Below is a small trained network, with its code and all its weights. Each question gives an input and a target symbol and asks what happens when units are switched off, that is, made to give their printed mean instead of their output.

import numpy as np


def w(rows, s, z=0):
    codes = np.array(rows[::2]) - 128.0
    scale = np.full(codes.shape[1], s)
    scale[-1] = z or s
    return codes * scale


def norm(h):
    return h / np.sqrt((h * h).mean(-1, keepdims=True) + 1e-5)


def f(y):
    return np.maximum(y, 0)


def softmax(a):
    e = np.exp(a - a.max(-1, keepdims=True))
    return e / e.sum(-1, keepdims=True)


def log_softmax(a):
    a = a - a.max(-1, keepdims=True)
    return a - np.log(np.exp(a).sum(-1, keepdims=True))


def net(x, mask):
    ids = ['ΘΞΠΩβγεηλμ'.index(c) for c in x.split()]
    T = len(ids)
    res = E[ids] + P[:T]
    r = norm(res)
    for j in range(3):
        rows = slice(3 * j, 3 * j + 3)
        q, k, v = (r @ M[0][rows].T for M in (Q, K, V))
        z = softmax(np.where(np.tri(T) > 0, q @ k.T / 3**0.5, -1e9)) @ v
        o = O[0][rows]
        res = res + np.where(mask[j], z, o[:, -1]) @ o[:, :-1]
    y = f(norm(res) @ A[0][:, :-1].T + A[0][:, -1])
    res = res + np.where(mask[3:7], y, B[0][:, -1]) @ B[0][:, :-1]
    return log_softmax(norm(res)[-1] @ U[:, :-1].T + U[:, -1])


Q, K, V, O, A, B = {}, {}, {}, {}, {}, {}
E = w([
[140,54,104,138,138,63,146,155],'Θ',
[71,125,125,123,58,52,184,134],'Ξ',
[149,163,171,163,79,170,80,138],'Π',
[200,101,135,112,189,169,162,119],'Ω',
[121,152,170,166,148,122,91,249],'β',
[89,151,172,202,108,189,111,117],'γ',
[83,149,37,96,118,172,193,155],'ε',
[199,137,106,83,131,107,189,111],'η',
[58,84,183,169,107,124,154,133],'λ',
[162,182,78,143,90,133,126,67],'μ',
],0.021)
P = w([
[57,251,96,138,38,113,177,65],'0',
[141,138,162,127,144,105,110,109],'1',
[176,135,116,187,109,147,192,174],'2',
[133,134,148,109,139,112,104,127],'3',
[159,112,119,178,86,139,147,151],'4',
[139,146,142,94,133,123,98,140],'5',
[148,107,108,168,95,136,131,163],'6',
],0.026)
Q[0] = w([
[153,119,49,76,225,208,179,44],'h0',
[77,178,190,168,51,166,35,49],'h0',
[174,51,142,240,112,170,206,126],'h0',
[92,104,66,245,61,182,207,195],'h1',
[153,99,184,181,148,237,173,64],'h1',
[3,181,160,86,164,125,140,186],'h1',
[206,80,187,120,191,58,84,194],'h2',
[94,77,112,70,114,11,203,148],'h2',
[10,91,179,186,139,138,142,162],'h2',
],0.053)
K[0] = w([
[158,107,125,201,133,165,255,109],'h0',
[62,177,185,113,102,168,65,76],'h0',
[125,25,137,112,199,164,79,88],'h0',
[116,97,133,225,143,115,211,199],'h1',
[145,27,161,143,160,184,99,158],'h1',
[34,167,205,113,140,135,134,129],'h1',
[182,54,170,96,196,130,87,210],'h2',
[99,80,121,80,111,28,191,150],'h2',
[19,103,168,170,138,131,140,153],'h2',
],0.066)
V[0] = w([
[144,167,112,185,112,156,237,72],'h0',
[231,18,103,157,91,159,103,120],'h0',
[118,126,52,240,250,116,192,130],'h0',
[127,43,180,148,71,164,203,227],'h1',
[71,112,195,97,216,118,68,92],'h1',
[10,106,129,24,157,108,123,79],'h1',
[130,122,208,11,227,158,120,106],'h2',
[65,155,74,171,212,154,18,67],'h2',
[170,180,136,231,119,253,237,191],'h2',
],0.036)
O[0] = w([
[95,152,94,136,145,139,192,29,141],'h0',
[232,146,103,110,68,158,156,144,114],'h0',
[144,104,106,234,141,99,193,97,113],'h0',
[87,45,122,77,70,184,131,193,190],'h1',
[116,140,233,89,149,114,167,66,4],'h1',
[118,127,186,125,223,131,176,155,26],'h1',
[169,54,189,110,147,157,77,117,42],'h2',
[147,123,107,222,70,203,96,97,46],'h2',
[87,198,132,167,252,174,175,110,170],'h2',
],0.026,0.039)
A[0] = w([
[51,191,21,165,149,197,254,210,96],'n0',
[68,119,56,144,78,252,157,160,110],'n1',
[192,113,146,166,210,251,145,76,33],'n2',
[212,86,102,100,213,147,156,71,1],'n3',
],0.066,0.0082)
B[0] = w([
[166,209,71,109,160,201,241,253,253],'n0',
[209,107,67,150,36,51,156,182,202],'n1',
[24,66,47,103,50,181,54,198,143],'n2',
[229,172,110,102,242,95,182,75,142],'n3',
],0.042,0.11)
U = w([
[203,86,113,144,52,102,156,126,197],'Θ',
[45,67,79,159,48,203,121,97,143],'Ξ',
[162,250,146,41,104,215,58,73,53],'Π',
[112,213,102,122,156,174,217,192,173],'Ω',
[148,82,34,50,224,197,84,96,3],'β',
[129,117,139,194,254,129,61,184,88],'γ',
[94,83,228,100,143,155,201,89,237],'ε',
[209,161,150,65,219,82,154,75,76],'η',
[53,148,62,27,153,18,120,121,4],'λ',
[93,178,122,195,133,107,119,46,228],'μ',
],0.0072,0.0042)

Each question gives the input, a string of symbols that net reads in full, and the target symbol t.
The units are the heads (3 rows each of Q, K, V and O) and the neurons (one row each of A and B). Each row of codes is followed by its name. A weight is (code - 128) times the scale printed after its matrix; where a second scale follows, it is the last column's (O, A, B and U).
mask holds one flag per unit, heads first, then neurons. A switched-off unit (its flag False) gives its mean, the last column of its rows in O or B, instead of its output. The means were averaged over made-up inputs and are rounded, as every weight is.
A unit's drop is (log p(t) with every unit on - log p(t) with that unit switched off) / (log p(t) with every unit on - log p(t) with every unit switched off).
The circuit of an input: a set's keep is (log p(t) with only the set's units on - log p(t) with every unit switched off) / (log p(t) with every unit on - log p(t) with every unit switched off). Starting from all 7 units, units are removed one at a time, each time the one whose removal leaves the highest keep (on an exact tie, the one counted first), for as long as the keep stays at least 0.8.
circuit, biggest first: the units of the circuit, biggest drop first
most important unit: the unit with the biggest drop
top k neurons: the k neurons with the biggest drops, biggest first
which heads matter: for each layer, one digit per head in row order, 1 if its drop is at least 0.15 and else 0, layers parted by /
drop of u: that unit's drop, to one decimal
input Ω Θ Π η λ μ η, target Θ: most important unit -> n0
input λ β Θ Θ, target Θ: circuit, biggest first -> h2, n0
input λ Ω β Ξ Ξ, target Θ: circuit, biggest first -> n0, h2
input λ Ξ γ β ε μ, target μ: circuit, biggest first -> h1, n0, h2, n1
input μ Ξ β γ Θ Π γ, target Θ: circuit, biggest first -> n1, h2
input λ Θ β ε β Ω, target β: which heads matter -> 001
input μ β λ Π Π Π μ, target Θ: top 2 neurons -> n1, n0
input Ω Ξ Ξ γ, target Ξ: circuit, biggest first -> h2, h1, n0, n2
input γ Π Π, target Θ: which heads matter -> 000
input Ξ λ Θ Ω ε Π, target Π: circuit, biggest first -> h1, n0, n1, h0
input Π β λ γ Ω Θ Θ, target Θ: which heads matter -> 000
input λ Θ ε λ η Ω, target β: top 3 neurons -> n2, n3, n0
input β Ω Ω, target Θ: which heads matter -> 011
input Θ γ Ω λ λ, target Θ: top 3 neurons -> n0, n1, n2
input Ξ γ Π, target Θ: top 2 neurons -> n1, n0
input Θ γ Π Ξ, target λ: circuit, biggest first -> h2, n0, n1, h1
input Ω Ξ Ξ, target Θ: which heads matter -> 011
input Ξ Ω Θ β, target γ: top 3 neurons -> n0, n1, n2
input λ Θ μ γ λ μ γ, target Θ: drop of n1 -> 0.7
input Π Ω β λ, target ε: drop of h1 -> 0.9
input Θ μ Π β Ξ Ω Ω, target Θ: drop of n0 -> 0.3
input Θ Θ Θ Ω ε η, target η: drop of h1 -> 0.1
